Below are the code and all the weights of a small trained network. Each question names an input and a target symbol and asks about switching units off, where a switched-off unit gives its printed mean instead of its output.

import numpy as np


def w(rows, s, z=0):
    codes = np.array(rows[::2]) - 128.0
    scale = np.full(codes.shape[1], s)
    scale[-1] = z or s
    return codes * scale


def f(y):
    return y / 2 * (1 + np.tanh(0.7978845608 * (y + 0.044715 * y**3)))


def softmax(a):
    e = np.exp(a - a.max(-1, keepdims=True))
    return e / e.sum(-1, keepdims=True)


def log_softmax(a):
    a = a - a.max(-1, keepdims=True)
    return a - np.log(np.exp(a).sum(-1, keepdims=True))


def net(x, mask):
    ids = ['ΓΛΨαβδεθφ'.index(c) for c in x.split()]
    T = len(ids)
    res = E[ids] + P[:T]
    r = res
    for j in range(2):
        rows = slice(4 * j, 4 * j + 4)
        q, k, v = (r @ M[0][rows].T for M in (Q, K, V))
        z = softmax(np.where(np.tri(T) > 0, q @ k.T / 4**0.5, -1e9)) @ v
        o = O[0][rows]
        res = res + np.where(mask[j], z, o[:, -1]) @ o[:, :-1]
    y = f(res @ A[0][:, :-1].T + A[0][:, -1])
    res = res + np.where(mask[2:18], y, B[0][:, -1]) @ B[0][:, :-1]
    return log_softmax(res[-1] @ U[:, :-1].T + U[:, -1])


Q, K, V, O, A, B = {}, {}, {}, {}, {}, {}
E = w([
[157,155,174],'Γ',
[97,216,77],'Λ',
[159,117,132],'Ψ',
[134,103,85],'α',
[165,130,77],'β',
[81,254,54],'δ',
[129,87,234],'ε',
[194,136,119],'θ',
[192,155,159],'φ',
],0.016)
P = w([
[249,129,154],'0',
[200,98,97],'1',
[162,82,78],'2',
[149,97,99],'3',
[139,103,99],'4',
[131,108,106],'5',
[130,136,122],'6',
[122,104,113],'7',
[120,119,123],'8',
[117,122,126],'9',
[113,120,132],'10',
[111,111,128],'11',
[109,131,137],'12',
],0.019)
Q[0] = w([
[102,129,204],'head 0',
[16,125,35],'head 0',
[82,55,128],'head 0',
[166,158,156],'head 0',
[144,1,148],'head 1',
[190,52,210],'head 1',
[227,155,152],'head 1',
[124,46,151],'head 1',
],0.0088)
K[0] = w([
[51,2,213],'head 0',
[44,112,177],'head 0',
[122,98,135],'head 0',
[196,217,171],'head 0',
[179,117,106],'head 1',
[106,84,103],'head 1',
[181,179,174],'head 1',
[187,218,101],'head 1',
],0.0099)
V[0] = w([
[135,80,184],'head 0',
[123,156,23],'head 0',
[47,174,113],'head 0',
[123,88,149],'head 0',
[135,118,12],'head 1',
[116,144,176],'head 1',
[228,236,158],'head 1',
[75,84,146],'head 1',
],0.011)
O[0] = w([
[63,88,108,158],'head 0',
[163,174,152,99],'head 0',
[134,162,130,2],'head 0',
[51,254,124,134],'head 0',
[98,198,231,124],'head 1',
[76,111,94,113],'head 1',
[138,246,133,254],'head 1',
[97,72,83,63],'head 1',
],0.0053,0.0092)
A[0] = w([
[34,133,112,108],'neuron 0',
[98,140,172,255],'neuron 1',
[68,179,147,106],'neuron 2',
[3,114,129,183],'neuron 3',
[140,110,159,118],'neuron 4',
[129,165,108,101],'neuron 5',
[181,213,94,112],'neuron 6',
[180,60,233,94],'neuron 7',
[111,25,113,155],'neuron 8',
[143,117,181,159],'neuron 9',
[128,82,132,112],'neuron 10',
[99,136,46,152],'neuron 11',
[132,189,183,154],'neuron 12',
[132,207,151,95],'neuron 13',
[221,47,128,87],'neuron 14',
[220,136,236,103],'neuron 15',
],0.012,0.009)
B[0] = w([
[83,166,105,130],'neuron 0',
[198,43,104,254],'neuron 1',
[39,118,110,133],'neuron 2',
[132,116,232,176],'neuron 3',
[102,153,62,138],'neuron 4',
[50,136,124,134],'neuron 5',
[47,83,161,223],'neuron 6',
[86,191,54,193],'neuron 7',
[185,173,138,152],'neuron 8',
[253,171,98,186],'neuron 9',
[30,99,127,124],'neuron 10',
[201,254,160,152],'neuron 11',
[120,28,118,213],'neuron 12',
[28,119,154,166],'neuron 13',
[12,237,154,152],'neuron 14',
[112,166,47,249],'neuron 15',
],0.005,0.0084)
U = w([
[132,43,2,254],'Γ',
[79,77,5,26],'Λ',
[140,185,164,1],'Ψ',
[49,120,73,87],'α',
[162,119,250,208],'β',
[125,208,176,29],'δ',
[217,225,54,214],'ε',
[107,155,117,25],'θ',
[91,141,103,47],'φ',
],0.011,0.0056)

Each question gives the input, a string of symbols that net reads in full, and the target symbol t.
The units are the heads (4 rows each of Q, K, V and O) and the neurons (one row each of A and B). Each row of codes is followed by its name. A weight is (code - 128) times the scale printed after its matrix; where a second scale follows, it is the last column's (O, A, B and U).
mask holds one flag per unit, heads first, then neurons. A switched-off unit (its flag False) gives its mean, the last column of its rows in O or B, instead of its output. The means were averaged over made-up inputs and are rounded, as every weight is.
A unit's drop is (log p(t) with every unit on - log p(t) with that unit switched off) / (log p(t) with every unit on - log p(t) with every unit switched off).
The circuit of an input: a set's keep is (log p(t) with only the set's units on - log p(t) with every unit switched off) / (log p(t) with every unit on - log p(t) with every unit switched off). Starting from the 12 units with the biggest drops (on a tie, the unit counted first), units are removed one at a time, each time the one whose removal leaves the highest keep (on an exact tie, the one counted first), for as long as the keep stays at least 0.8.
circuit, biggest first: the units of the circuit, biggest drop first
k most important neurons: the k neurons with the biggest drops, biggest first
heads that matter: for each layer, one digit per head in row order, 1 if its drop is at least 0.15 and else 0, layers parted by /
drop of u: that unit's drop, to one decimal
input ε Γ Ψ α Ψ θ δ, target α: circuit, biggest first : [neuron 6; neuron 13]
input φ β δ φ Λ Γ ε Ψ Γ, target Γ: circuit, biggest first : [neuron 12; neuron 11; neuron 3; neuron 14]
input Ψ α θ ε α α Γ ε Γ, target Γ: circuit, biggest first : [neuron 11; neuron 14; head 1]
input α δ β, target ε: heads that matter : 10
input α Ψ Γ δ Λ ε, target Γ: heads that matter : 00
input α δ Γ β Ψ ε β ε ε ε ε φ φ, target Γ: 2 most important neurons : [neuron 11; neuron 3]
input Ψ ε φ ε ε Ψ φ ε ε α, target ε: circuit, biggest first : [neuron 11; neuron 12]
input Ψ Ψ ε, target ε: circuit, biggest first : [neuron 6; head 1; neuron 7]
input α Ψ δ, target α: circuit, biggest first : [neuron 6; head 1; neuron 13]
input Γ δ Γ Λ φ θ ε, target ε: circuit, biggest first : [neuron 9; neuron 6; neuron 7]
input α Γ Ψ, target ε: most important neuron : [neuron 12]
input φ δ φ α, target ε: heads that matter : 00
input ε β δ ε ε α ε δ ε ε Ψ φ φ, target Γ: heads that matter : 00
input ε ε ε Γ ε Ψ Λ β, target ε: heads that matter : 01
input ε Γ Ψ, target ε: drop of neuron 13 : 0.1
input φ Λ β Ψ ε Γ ε, target Γ: drop of neuron 1 : 0.3
